Known rows:
mogrim: [ 13  26  -6  26 -70 -43  -7  18  26 -11  25 -32  59 -11   6  11 -28  15
  24 -21 -18  14  -5 -24 -43 -29  36  30  20   7  -5 -26  -6 -42  31  -9
 -30 -14  25 -14  19]
geros: [ 16   6 -20  13 -53 -25 -42  21  15 -11  29 -21  69 -14   4   7 -47  15
  41 -21   0 -18 -14  22 -52 -36  34  38  33   3 -18 -25 -35  -9  12  -4
 -21 -31  26   8  -2]
fotrebre: [ 17   0 -22  10 -51 -29 -42  21  21 -13  18 -14  71 -17   9   5 -45  19
  42 -21   3 -20  -9   8 -44 -44  25  31  28   1 -23 -27 -40   0  18  -2
 -29 -28  19  -7  -5]
zosufem: [-21  65 -40  44 -37 -42   8   5  61  25  44 -20  58 -13  36  27 -16  15
   9  -8   1  27  29  -5 -40 -30   6  17  -3 -10 -10 -13 -28  -1  10 -20
 -45 -27  34 -15  54]
meskan: [ 14  52 -21  19 -47  -6 -11  38  30   1  24   4  71 -19  19  29 -59  -7
  -2 -38  -1 -17 -16 -14 -40 -50   1  18 -15  32 -18  21 -55 -24 -12  -1
 -41 -14  31 -36  12]
miska: [ 53   5  13  18 -61 -39 -19  17  23 -24   0 -11  46 -10   5   3 -22   7
  16 -32   3   0 -29  -7 -31 -43  -1  10  14 -15  -9   2 -19 -16 -21  11
 -17   4  31 -18 -14]
soklus: [ 18  39  28  22 -59 -40   2  -8  41  -9  48 -52  45 -11  16  17  -7  -6
  32  -3 -23  21  16 -23 -23 -17  31  29  34  19   4 -35 -35 -13   0  -4
  -6  -4   4  31  15]
ludras: [ 19  27   9   5 -38 -35 -36  -1  37 -22  43 -45  64 -23  13   2 -19  -1
  38  -8  -9  -1  -5  11 -30 -18  24  37  38  13 -10 -27 -50  13 -18   6
   9   6  10  53  -8]
katrubor: [ 52  -1  31   9 -60 -38 -32 -12  23 -11   8 -14  32  -3   6  -4 -27  12
  28 -30   8 -20   4 -11 -45 -40 -13  -4  32 -28  -1 -17 -37  13 -11 -13
 -14 -20  -6  -8 -14]
plutror: [ 13  17   7  14 -60 -38  -9  -6  35  -1  15 -22  42  -2  15  10 -28  19
  40  -9  -1  -2  28 -32 -47 -51   9  15  24 -11  -8 -44 -30  -3  35 -24
 -44 -39 -11 -19  20]
fikla: [  6  67   2 -10 -46 -29  -5  14  33  22  58 -18  49  13  14  20   3  24
  41  -8  -8  11  12 -22 -29 -14   4  41  -7   0   5 -35   8 -16   4 -25
 -23 -11   5 -41  33]
klipek: [-10  66 -13  13 -31  -9 -30   6  48   3  67 -33  80 -26  26  17 -37 -18
  23 -13 -11  -2   5   5 -29 -17  25  47  22  55 -15 -16 -78  11  -7  -7
 -13  -6  15  35  10]
drubik: [ -1  13 -43  22 -26 -31 -41   8  31 -19  23 -11  78 -28  17 -14 -23  22
  13 -22  -5  -3 -22  -2 -28 -44  -4  23  11  -5 -27 -36 -20 -19  16  -5
 -24  17  16   4   1]
nimul: [ 45  10   0  11 -67 -41  12  -1  54 -45   6 -54  29  15  23   8 -19  22
  56 -16   5  20   0 -33 -28 -48  14  12   1 -19 -25 -24   7 -20  13   2
  -1  10   7 -11   5]
tredir: [ 19  31 -35  -3 -36 -19 -20  19  66 -24  38 -34  73   3  36   6 -64   9
  54 -28  13 -10 -10   8 -46 -42   4  31  -7   8 -32  -4 -31   1  -5 -16
  -3  11  13  -3   2]
kala: [ 31  14  -6  26 -61 -39   6  13  42 -35   2 -24  49  -2  16   4  -5  18
  35 -10   0  27  -3 -35 -23 -41  15  20   6  -7 -19 -28   5 -35  26   0
 -22   3  11 -20   3]
kloko: [ -9  47  -9   4 -45 -26  -2  -4  46  10  46 -26  65 -20  22   2 -43  26
  31 -31 -14  29  12 -31 -73 -21   1  17  -3   5   3 -27   4 -38  32 -33
 -28  12  21  -6  19]
trarum: [ 15  15 -15  14 -24 -10 -36  -6  40 -40  21 -35  44  17  -4  -8 -53  13
  30 -24   8  -4 -19  10 -29 -38   3  25  -2   1 -14 -20 -16  25   0  -3
   8   2   6  11  -3]

Facts:
bestedrok τ meskan,putur
bige τ vedel
bobrok τ vufla,trarum,kaskenur
bosis τ bestedrok,keste
botan τ klidu
braplim τ torapla,skise
bremok τ skedrom
brufom τ grurul
buplir τ skise
degros τ litrol
detre τ vedel
draplu τ besek,zosufem
drubik τ pluno,bige
drure τ tomal,klipek
dudi τ drubik,mogrim,vumi
fakli τ bige,zosufem
fedral τ stufluk,brufom
flapen τ getuk
flestom τ mutrer
flisi τ steple,bige,regrok
flobrus τ kloko
fluso τ vumi,regrok
fotrebre τ bestedrok,torapla
galire τ bosis
geros τ grurul,fotrebre
getuk τ stedaplun,klipek
gokas τ torapla,geros
goken τ meskan
grapam τ tiska
grapo τ kaskenur
grurul τ meskan,tiska
kadaduk τ meskan,mogrim,klidu
kala τ putur
kaskenur τ putur
katrubor τ trerik,plutror
kemun τ draplu
keste τ nukar,bestedrok,grurul
klagre τ zosufem
klasku τ torapla
kledroton τ vibros
klidu τ steple,vedel,mutrer
klimen τ trizu,fikla
klisum τ todre
klugraskal τ trarem
klugul τ meskan
kogrer τ klugraskal
litrol τ fluso,kloko
ludras τ soklus
lufles τ fluso
miska τ bestedrok
mogrim τ grurul
momobrik τ klipek
mutrer τ grapo
nedrus τ nukar,nadek
neklo τ dastagem,fison
nikli τ pluno,vumi,dalilun
nimul τ kaskenur,tredir
pabun τ zosufem
pedar τ fakli
plegraga τ grapam,meskan,draplu
plobru τ meskan
plozas τ zapluter
pluno τ putur
plutror τ torapla,klomodrum
posti τ tronos
pubrifin τ reflim,trizu
putur τ meskan
regrok τ vumi
relas τ besek,klipek,skise
relur τ drubik
retes τ detre
ribridil τ klasku,meskan
rozugan τ stavu,torapla
sitrur τ vedel,meskan,putur
skedrom τ klagre
skise τ vedel,meskan
soklus τ momobrik,tomal
stavu τ nadek,zosufem
stedaplun τ grurul
steple τ meskan,skedrom
stuflimu τ tredir
tiska τ fotrebre
tiskos τ nostuk,geros
todre τ drubik,regrok
totruk τ pluno
trarem τ plozas,regrok
trarum τ tronos
tredre τ trizu
trubren τ trotre
tugok τ torapla,grurul
vaso τ litrol,vumi
vedel τ bestedrok,putur
vibros τ braplim
viskur τ zazol,grurul
vudul τ brarur
vufla τ dastagem
vumi τ pluno
zazol τ tomal
zoru τ plutror
ξ 741 <- besek,bige,botan,dastagem,degros,drubik,fedral,flapen,flestom,flisi,fotrebre,geros,goken,grapo,kemun,keste,klasku,klipek,klugraskal,ludras,lufles,momobrik,nedrus,neklo,plesku,plobru,pubrifin,relur,retes,rozugan,skise,stedaplun,tiska,todre,trarum,tredir,tronos,trotre,trubren,tugok,vedel,viskur,vudul,vufla,zazol
ξ 993 <- bestedrok,braplim,brarur,bremok,dalilun,fakli,fison,fluso,galire,grapam,kaskenur,katrubor,klidu,klimen,klomodrum,meskan,miska,mutrer,nukar,pabun,pluno,putur,ribridil,skedrom,stavu,steple,stufluk,tiskos,trarem,trebes,trerik,vaso,vumi,zoru
ξ 522 <- bobrok,bosis,brufom,buplir,detre,draplu,drure,dudi,fikla,flobrus,getuk,gokas,grurul,kadaduk,kala,klagre,kledroton,klisum,kloko,klugul,kogrer,litrol,mogrim,nadek,nikli,nimul,nostuk,pedar,plegraga,plozas,plutror,posti,reflim,regrok,relas,sitrur,soklus,stuflimu,tidra,tomal,torapla,totruk,tredre,trizu,vibros,zapluter,zosufem

Rows:
No name comes twice in this set of rows, the named rows included.
[  5  18 -25  24 -35 -53 -39  -1  39  -8  26 -29  60 -31  19   3   1  14
  21  -6  13  12  -5  20 -23 -29   4  25  26 -25 -16 -24 -24  26 -11   9
  -1  -9  26  29   6] -> kemun
[ 26  -9 -37  24 -39 -57 -39   3  37 -24  11 -20  64 -19  16 -19  -6  22
  32 -16  -2   3 -29  16 -19 -45   1  18  27 -26 -20 -38 -10 -14  -2   2
 -13  24  10  20  -2] -> flisi
[ 25   2   7  34 -69 -56 -11  11  25 -28   4 -33  39 -11  10   4   8  14
  28   0   0  26  -3 -23 -20 -34  22  17  27 -27 -11 -30   2 -20  19  11
 -18 -14  27  -1   9] -> plegraga
[ -5  35 -33  37 -37 -38  -2   7  40  -1  41 -23  61  -6  22  -6 -34  21
  18 -21 -21  15  -6 -33 -45 -38  -5   4  -1   8  -1 -40   2 -60  31 -33
 -34  25   4 -13  36] -> regrok
[ 24  30  -2 -24 -34 -50 -49   7  23   0  48  -6  54  -3   4  -5  17  27
  56  -6   2  -2 -14  20 -17 -15  -5  54  16 -27   0 -45  13  14 -17  -6
  10  -1   6  -6   5] -> pubrifin
[ 18  36  15  33 -23   4 -34  -5  26 -17  18 -20  29  13 -23  -5 -44   6
 -11 -33  -6  -3 -20  -9 -35 -34  -8   3 -18  13   9  -5 -25  18 -14  -3
   2   0   6  -9   6] -> fison
[ 28  36   7  18 -58 -23 -21  24  20   5  27 -22  54 -12  -2  17 -55   1
  15 -43 -20  -6 -24   6 -56 -31  13  13   9   0   2   9 -32 -15 -27  -7
 -13  -8  33  -7  10] -> stufluk
[ 16  -8 -14  16 -50 -54 -43   3  27 -12  12 -20  54 -17   8  -2 -22  20
  40 -10  13  -5   1  31 -36 -35  14  19  40 -37 -18 -31 -28  28   5  -3
 -18 -35  22  16  -2] -> rozugan
[-13  39 -26  34 -14  10 -41   1  36 -30  29 -37  49  18 -10  -9 -49   5
   7 -24   0   0 -15   2 -31 -30  10  25  -6  18 -11 -30 -19  28   7  -7
   0  -2   7   6   9] -> dastagem
[-11  38 -21  15 -57 -15  -2  19  36  20  29 -18  57  -4  19  30 -56  12
  24 -19  -3 -10  30 -29 -51 -44  19  24  10  19  -7 -26 -49 -10  42 -32
 -63 -52   5 -42  35] -> torapla

The same objects again, as new rows of numbers:
Known rows:
detre: [ -7 -19   7  -8  -3   8  15   4   4  12  -4  15 -10   4   7   1   1   2
  -6  17  -2  -7 -11  -4   0  -5   6  -9   6 -12   2 -11  10  26  -3  -1
  20  -1   0  11  -7   8  -2 -13   3  16  -4  -7 -16]
vumi: [ -1   9  12   8  -3 -10  -5   7  -3  17   7  -1  -5   9   0 -15   5   5
  -7   6   1  12   6  13   4   0  10  -1  11  -7   1  -8  -7  -8  25   6
   2   9  24 -12  -4  -4  -3  -9 -11   6   3  -9 -18]
skise: [ 13   1   6   4  -4   7 -22  -7   1  -2  -1 -15 -20  11 -16  -7 -12 -11
 -12 -10  -8   9   7  -5 -20   2   5   7   3 -10  -1  -9  -1 -14   0  16
  -9   5  -6  15  -5 -10  -6 -15  -8  13   2  -6   7]
fotrebre: [ 13   1   4   5  -3   7 -23  -6   0  -2  -2 -15 -21  12 -17  -7 -13 -12
 -11  -7  -8   7   8  -4 -19   3   8   7   2 -11   0 -12  -2 -12  -1  15
 -10   5  -6  16  -5  -8  -3 -18  -9  17   2  -9  10]
geros: [ 13   2   5   5  -2   6 -24  -6   0  -3  -1 -15 -22  12 -16  -8 -13 -11
 -11  -7  -9   8   9  -4 -21   3   7   7   3 -11   0 -12  -2 -13  -1  15
 -10   5  -5  17  -5  -9  -3 -18  -9  16   1  -8   9]
grurul: [ -6 -17   4  -4  -1  10  11   2   5   9  -6  19  -7   1   9   4   2   7
  -8  21  -5  -5  -6  -6  -2  -6   4 -10   6 -10   1  -9  11  22  -5  -5
  16   3  -2  11  -7   9  -1 -15  -3  14  -6  -4 -18]
flisi: [  8   2  21  -3  -4   4 -10  -7   0   7  -2 -22 -24   4 -24 -11  -7 -23
  -8 -23   3   6   3  -6 -19  -1  13  10   1 -14  -2  -8  -3 -13   2  19
   0   1   1  11 -10 -15  -8  -4   1  11   3 -10   8]
nostuk: [ -2 -16 -13  -2   0  10   1   8   3   4  -4  27  -6  18  15  10  -5  12
 -12  38 -12  -9  -6   1  -3   0   0 -15  10 -12   7 -17   9  26  -1  -1
   9   4  -6  16  -5  15  -2 -28 -10  22  -8  -6 -10]
ludras: [ 14   6  20  10  -2  12 -20 -18  11  -6  -8 -15  -2 -25 -12   1  -5   8
 -11 -22  -7  31  36 -22 -24 -11  -6   8  -2  -1 -12  22   8 -33  -3   5
 -18  18  -4  12   0 -18 -11  -3 -17 -12  -7   5 -24]
neklo: [  2   4 -11  26 -10  25  -2 -21 -22  21  -1  11 -22   4 -35  -7  16 -35
 -15 -39  -9   7   8  18   0  33 -30  10  13  25   0   0  -3 -47  18   2
  27  -4   2  20  -4 -27   5 -20  36  24  50 -10   4]
getuk: [ -4 -14   5   0  -1  12   9  -1   9   6  -7  21   2  -9  12  10   2  18
  -9  22  -7   5   7 -11  -3 -10  -5 -11   5  -6  -1   6  14  14  -4  -8
   9   9  -3  11  -4   7  -4 -13 -10   3 -11   0 -32]
zapluter: [-26  -3 -13 -14  -9  35  20 -13  -5   0  -8  41  10  25   1  37  13  26
 -18  60  16 -22   1 -12   3 -21 -19 -11  21 -20   5  -6  -1   5   1  28
  11   1   1  -6 -19  20 -51   1  -4  -3 -16 -10   4]
trarum: [ 24 -13  -9  -1 -23  19 -15  -7   0  -2   7 -18  -6  12 -27   2  -2 -13
 -12  -6 -10  15  13  -4  -3  16 -13   3  -6   7  -1  -8  -7 -19   9   8
 -16  14  -8  -4   2 -17 -13   7   3   9  20   0 -14]
klisum: [-12 -12  23 -14   1   4  26   2   5  21  -8   8  -8  -2  -1   4   9  -7
  -4  11  12  -8  -8  -9  -2  -9  11  -8   5 -15   1  -7   7  21   3  -1
  26  -5   8   3 -17   3  -6   0   5   7  -4  -8 -17]
grapo: [ 17  -9   3  -5 -13   9 -20  -2   1  -1   5 -20 -20  14 -19  -9 -12 -16
 -12 -14 -10   9   1  -2 -12   7   4   7  -3  -8  -2 -12  -4  -6   3  18
 -12   7  -7   6  -1 -13 -10  -4   1  15   5  -7  -1]
nimul: [  2 -37  17 -21 -22   7  21   9  14   8   5  -6  -9  -3  -2  -8   1  -2
   0   8  -1  -2 -18 -14   9  -6  11  -6 -10  -8  -3 -14   8  39  -5  -2
  16   8  -3  -7  -1   2 -10  16  13  12  -3  -3 -36]
posti: [  5 -34   4 -11 -26  20  27  -2  13   9   1   1  11  -7 -12   8  16   2
   0  22   2   5   5 -20  17   5 -11 -10 -11   9  -2  -7   8  17   3 -17
  13  16   0 -16  -2  -3  -8  25  13   2  13   6 -49]
zoru: [ -8  14  23  33   2  -4   1 -16   3   1  -6  -7  -2   7 -15 -23   6  16
  12  38   8  10  21 -17  -2  -4  22   7   4   3   7 -30   2 -21  -3 -17
  12  19  23  -4  -9   4  27  -8 -19  19   9  -5   3]

Rows:
No name comes twice in this set of rows, the named rows included.
[  1  17 -11  37   5   0 -14 -13   1  -9  -6   5  11  34  -9  -3   1  28
   5  77  -2   5  30 -12  -3   5  11  -4  10   4  17 -40  -4 -22   1 -18
 -10  24  19  -2  -7  16  25 -22 -43  22   8  -2  12] -> trerik
[ -6 -17   2  -6  -2   9  15   4   6  11  -4  17  -2   4   5   7   3   3
  -6  23  -1  -4  -6  -5   0  -3   0 -11   5 -10   1  -9   9  20  -2  -5
  17   1  -1  10  -8   9  -5 -11   0  12  -3  -4 -17] -> tidra
[ -7   4  10  20  -5  -6 -11   1  -3   6   9   6 -13   7   3 -28  -2  14
  -7   6 -10  11   1  10   2   0   9   8  10  -4  -1 -15  -2  -8  12   5
  10  13  14   1   4   0   5 -19  -5  19   4 -10  -9] -> stavu
[ 23  10  23 -16   6 -11  -9  12   2  25  -6 -34 -12   9 -24   4  -4 -39
  -8 -24   9  11  11   1 -21   6  20  -6   1 -21   4  -3  -9 -10  23   9
 -15  -4  14   2 -19 -20   1  -2 -19   1   5  -6  -3] -> degros
[ -2 -13   4   2   0  15   6  -5  14   2  -9  24  12 -19  15  17   4  28
 -11  24  -8  13  19 -16  -4 -13 -12 -13   5  -3  -4  17  17   6  -3 -11
   2  14  -5   9  -2   6  -9 -11 -16  -6 -14   6 -43] -> soklus
[ -2  -3  11  13 -12  -5  -8   3  -2   6  12  -1 -10   6  -1 -28   0  11
  -6   1  -8  13  -1   9   8   0   8   7   5  -2  -2 -12  -3  -3  16   6
   7  15  16  -9   4  -3  -1  -8   0  15   5  -8 -19] -> mutrer
[  9   2  20   5  -2   4 -16 -11   2   0  -4 -23 -23   3 -22 -13 -11 -14
  -6 -19  -1   8   8 -11 -21  -1  13  11  -1  -9  -2 -11   1 -14  -6  11
   0   5  -3  15  -7 -12   2  -9  -3  13   2  -8   8] -> tugok
[ 15   2   5   6  -3   9 -25  -8   3  -4  -2 -12 -15   4 -13  -4 -13  -4
 -13 -11 -10  14  14  -6 -21   0   1   6   3  -9  -4   0   1 -18  -1  14
 -15   9  -7  15  -3 -11  -8 -14 -12   7  -2  -4  -1] -> stedaplun
[ -6 -16   6  -7  -1   8  13   5   5  13  -5  16  -6   5   7   5   2   3
  -7  20  -3  -6  -7  -4  -2  -5   4 -11   6 -13   3  -9   8  24   0  -3
  17   0   0  10  -9   8  -3 -13  -2  13  -6  -6 -18] -> mogrim
[  1 -14 -13   2  -1  16  -1   1  12   0  -8  31  12  -5  19  23   1  30
 -14  34 -14   9  18  -9  -3  -9 -16 -16   7  -6  -1  12  13   9   1  -9
  -6  13  -7  11  -1  10 -12 -19 -21  -2 -15   5 -38] -> tomal
[ -5  -8   1   9   7  11  14  -9   9   2 -15  13   1  17  -2  13   3  10
   4  61   5 -11   8 -23  -6  -3  11 -14   5  -6  12 -30  10  14 -13 -20
  12   7   2  13 -16  17  16 -15 -21  21  -1  -2   0] -> plutror
[ -7 -14  18   0  -1  11  14  -6  14   7 -10  16   4 -25   9   7   7  19
  -5  10  -2  10  13 -21  -5 -16  -2  -8   1  -4  -7  13  18   8  -6 -12
  14   9  -1   9  -5   3  -4  -4  -7  -3 -12   3 -39] -> drure
[  0  10  27   5   0 -17   2  11  -1  25   4 -10  -6   0  -6 -19   9  -6
  -3  -7   7  15   6   9   2  -2  18   0   7  -9   1  -5  -7  -9  28   0
   7   7  30 -13  -8 -10   5  -1 -10   3   5  -8 -22] -> vaso

Now the same objects, written a new way:
Known rows:
drure: [-18 -20  -1   3   8   1  -2  34 -15  -8  11  25  29  20]
draplu: [-12  29 -23  -4   5 -16  -2  15  -1 -12  22  -6  20  13]
kadaduk: [-16 -21  -3   3  -7 -37   0   4   8  -1  11  15  -1  14]
flobrus: [ 16 -19 -11 -13 -16  -6  10  -9 -12   6  11  21   9  12]
pedar: [-11  11 -20   0  -3 -29   1   1   3 -12  17  -4  16  22]
klagre: [-12  30 -27  -5   0 -20   3   6   1 -14  26 -14  18  16]
nadek: [  5  46 -23 -11   4  -8   6  11   2 -20  25 -19   7  -9]
fotrebre: [ -3  -3   4  14   7  -3  -7   6   3  -6 -11  -5 -31   1]
degros: [ 19 -15  -6   4  -8  11  -2 -20 -20  23 -10  11  -8  25]
rozugan: [-30  -3  -2  13   1 -10 -13   1  -1 -14 -15 -14 -13  31]
viskur: [-16 -22   7  19  15   8 -12  18 -12   5 -16  11  -4  27]
skise: [  8   7  -3  14  14  -2  -8   0   3  12  -5  -6 -20   1]
botan: [ -5  -6   1  18   8  -6  -3 -10   1  14  -8  -6 -11  28]
bremok: [-28  20  -8  -2  -5  -6 -17 -11   6   2  -9 -16  28   9]
putur: [ 15  28   5  -5   7  -3 -13  -8  15  19  -4  -4  -4 -49]
steple: [ -9  24  -2  -1   0 -13 -18  -9  13  12  -8  -9  12 -16]
brarur: [  7  10  13 -17  -7  37   8  -7  -4  -6  -9  -8  22 -24]
galire: [-14  -2  10  -1  -7 -14 -16  -6  13   8 -14   0   7 -14]

Rows:
No name comes twice in this set of rows, the named rows included.
[  4   5   3  13   7   1  -7   6   2  -4 -10  -6 -33  -4] -> tiska
[  6  -9   2   0   3  34  11  -5 -14  -9  -9 -11  -1  18] -> plesku
[  6   1  -8   0   0 -25   5   5  10   3  17   6  -6  -5] -> detre
[-26 -11  -7   3  -6 -34  -4  12   7 -10  12   7   4  23] -> plegraga
[-21 -18  11 -30 -36  31   1 -11 -17 -36 -30  -9  23   1] -> klimen
[-24 -12  -8   4   2 -21  -7  22  -3  -4  13  16  19  26] -> relas
[ 31  23   0 -10  -2  -1 -12 -18   2  31  -5   9   0 -41] -> vumi
[  7  19   7   1   4  -9 -14  -3  16  17  -4  -3  -4 -40] -> bestedrok
[ 22  11   4   7  19  23  11  -7   3  12   4 -12 -13  -8] -> tredir
[ 22   7   0 -11 -10  -4 -14 -21  -4  34  -9  14   8 -21] -> fluso
[-14 -23   9  16   4  -1  -3   3  -2  -5 -19   0 -17  22] -> fedral
[  6 -13  -7   1  -9 -29   4  -3   3   9  16  18  -2  10] -> totruk

